Below is a small trained network, with its code and all its weights. Each question gives an input and a class and asks what happens when units are switched off, that is, made to give their printed mean instead of their output.

import numpy as np


def w(rows, s, z=0):
    codes = np.array(rows[::2]) - 128.0
    scale = np.full(codes.shape[1], s)
    scale[-1] = z or s
    return codes * scale


def f(y):
    return y / 2 * (1 + np.tanh(0.7978845608 * (y + 0.044715 * y**3)))


def log_softmax(a):
    a = a - a.max(-1, keepdims=True)
    return a - np.log(np.exp(a).sum(-1, keepdims=True))


def net(x, mask):
    res = np.array(x, float).reshape(1, 4) / 4 @ E
    y = f(res @ A[0][:, :-1].T + A[0][:, -1])
    res = res + np.where(mask, y, B[0][:, -1]) @ B[0][:, :-1]
    return log_softmax(res[-1] @ U[:, :-1].T + U[:, -1])


A, B = {}, {}
E = w([
[134,130,136,22,58,32,166,223,198,123,152],'x0',
[137,129,130,69,43,128,112,53,6,40,128],'x1',
[121,125,129,160,31,208,253,86,152,199,125],'x2',
[129,118,133,28,219,224,201,147,116,80,129],'x3',
],0.0042)
A[0] = w([
[111,138,137,32,63,61,159,179,176,127,134,102],'n1',
[126,126,127,158,47,187,227,99,139,162,131,111],'n2',
[118,126,130,1,39,25,169,200,191,117,122,111],'n3',
[131,126,119,195,210,124,151,183,240,180,129,97],'n4',
[131,118,126,166,56,186,227,102,131,160,131,127],'n5',
[120,126,127,159,56,178,223,105,133,161,127,110],'n6',
[122,123,122,153,53,174,219,105,140,163,127,94],'n7',
[146,128,126,200,222,124,153,179,239,182,133,102],'n8',
[135,133,121,65,48,130,112,79,40,83,132,109],'n9',
[139,127,126,89,67,125,117,85,48,82,136,90],'n10',
[131,135,124,214,51,64,77,114,136,147,135,93],'n11',
[135,143,124,4,233,217,206,135,109,106,136,112],'n12',
[122,122,130,92,211,68,23,146,99,102,118,120],'n13',
[125,117,122,101,213,68,21,144,106,100,136,101],'n14',
[148,130,124,72,54,130,105,76,44,85,126,94],'n15',
[115,128,130,213,183,192,96,67,92,121,120,100],'n16',
[138,133,131,58,73,71,161,173,172,117,147,93],'n17',
[129,109,121,144,142,133,122,123,113,129,114,50],'n18',
[124,136,133,227,186,200,98,67,78,122,134,106],'n19',
[137,128,128,133,126,127,131,140,111,123,130,255],'n20',
[132,142,134,221,38,66,61,118,138,157,132,112],'n21',
[129,127,124,104,218,71,18,143,98,91,135,105],'n22',
[125,118,128,70,47,127,112,84,42,75,126,107],'n23',
[120,130,130,232,182,207,94,60,65,120,125,105],'n24',
[123,139,128,204,54,66,70,107,140,154,131,104],'n25',
[129,124,130,122,120,129,120,129,140,127,115,25],'n26',
[130,130,124,194,69,74,81,116,127,155,129,90],'n27',
[124,135,136,28,210,218,198,130,120,106,131,91],'n28',
],0.0079,0.006)
B[0] = w([
[188,116,122,139,148,148,130,139,109,164,128,202],'n1',
[152,177,138,96,125,127,122,149,141,85,128,205],'n2',
[210,119,109,139,154,152,129,113,105,183,131,255],'n3',
[63,149,145,137,159,136,134,188,120,157,126,211],'n4',
[147,180,132,102,128,123,111,128,144,89,130,210],'n5',
[152,174,138,105,127,125,117,149,135,89,129,194],'n6',
[157,165,138,101,129,126,127,170,133,89,130,184],'n7',
[55,150,146,141,152,134,132,188,122,164,129,217],'n8',
[67,146,138,141,153,129,131,163,134,159,128,191],'n9',
[92,136,141,140,148,131,133,181,132,148,125,166],'n10',
[128,68,126,131,109,114,139,169,119,95,122,189],'n11',
[115,35,121,151,78,93,128,149,119,85,120,226],'n12',
[154,181,134,103,111,132,129,135,149,85,130,209],'n13',
[153,179,141,98,118,136,134,161,135,83,128,199],'n14',
[80,139,140,139,154,132,134,184,133,154,126,180],'n15',
[184,116,116,131,143,135,134,142,111,171,133,196],'n16',
[176,118,119,135,146,140,130,156,111,156,132,178],'n17',
[148,121,134,127,139,132,142,177,116,126,125,101],'n18',
[192,115,115,131,143,139,134,130,116,178,133,212],'n19',
[102,139,118,129,115,127,113,5,144,134,133,246],'n20',
[116,55,124,133,102,113,136,137,117,89,120,215],'n21',
[161,179,137,96,120,126,126,160,141,83,129,207],'n22',
[72,142,138,142,152,132,131,167,139,159,130,190],'n23',
[199,114,115,132,149,143,134,130,112,181,132,225],'n24',
[121,68,122,130,108,118,136,149,122,96,121,194],'n25',
[146,120,140,125,140,130,145,193,113,119,121,95],'n26',
[128,83,127,127,114,119,140,163,117,104,121,167],'n27',
[127,53,125,139,100,106,138,178,113,90,114,197],'n28',
],0.03,0.005)
U = w([
[191,122,94,135,152,159,134,116,99,185,142,103],'0',
[145,192,146,73,112,125,115,136,159,72,133,112],'1',
[106,55,115,148,77,87,144,137,114,94,103,112],'2',
[44,156,154,154,169,138,136,154,136,176,129,99],'3',
[96,145,111,133,108,125,99,8,156,142,142,254],'4',
],0.013,0.0029)

Each question gives the input, the list of numbers given to net, and the class t.
The units are the neurons (one row each of A and B). Each row of codes is followed by its name. A weight is (code - 128) times the scale printed after its matrix; where a second scale follows, it is the last column's (A, B and U).
mask holds one flag per neuron, in row order. A switched-off neuron (its flag False) gives its mean, the last column of its row in B, instead of its output. The means were averaged over made-up inputs and are rounded, as every weight is.
A unit's drop is (log p(t) with every unit on - log p(t) with that unit switched off) / (log p(t) with every unit on - log p(t) with every unit switched off).
The circuit of an input: a set's keep is (log p(t) with only the set's units on - log p(t) with every unit switched off) / (log p(t) with every unit on - log p(t) with every unit switched off). Starting from the 12 units with the biggest drops (on a tie, the unit counted first), units are removed one at a time, each time the one whose removal leaves the highest keep (on an exact tie, the one counted first), for as long as the keep stays at least 0.8.
units of the circuit, in order: the units of the circuit, biggest drop first
most important unit: the unit with the biggest drop
k most important neurons: the k neurons with the biggest drops, biggest first
drop when u is switched off: that unit's drop, to one decimal
input [-3,-7,5,5], class 3: most important unit => n8
input [-3,7,-2,7], class 2: 3 most important neurons => (n12; n28; n8)
input [3,-7,8,-2], class 1: 2 most important neurons => (n2; n5)
input [7,-2,-2,-7], class 0: 3 most important neurons => (n3; n1; n12)
input [-3,0,-1,4], class 2: 2 most important neurons => (n12; n3)
input [-7,-8,5,2], class 3: 3 most important neurons => (n8; n4; n3)
input [1,7,6,-2], class 3: 4 most important neurons => (n9; n23; n15; n10)
input [-4,5,-7,-8], class 2: 2 most important neurons => (n21; n25)
input [0,-8,-8,3], class 1: 3 most important neurons => (n22; n13; n14)
input [3,7,-4,6], class 3: 2 most important neurons => (n9; n23)
input [6,0,8,7], class 1: 4 most important neurons => (n2; n5; n6; n7)
input [8,8,8,-8], class 0: 3 most important neurons => (n3; n1; n17)
input [8,8,-1,-8], class 0: drop when n12 is switched off => 1.1
input [1,-8,-7,4], class 3: units of the circuit, in order => (n8)
input [-4,-1,-5,-6], class 2: drop when n7 is switched off => 0.1
input [6,-1,-4,-5], class 0: drop when n3 is switched off => 1.2
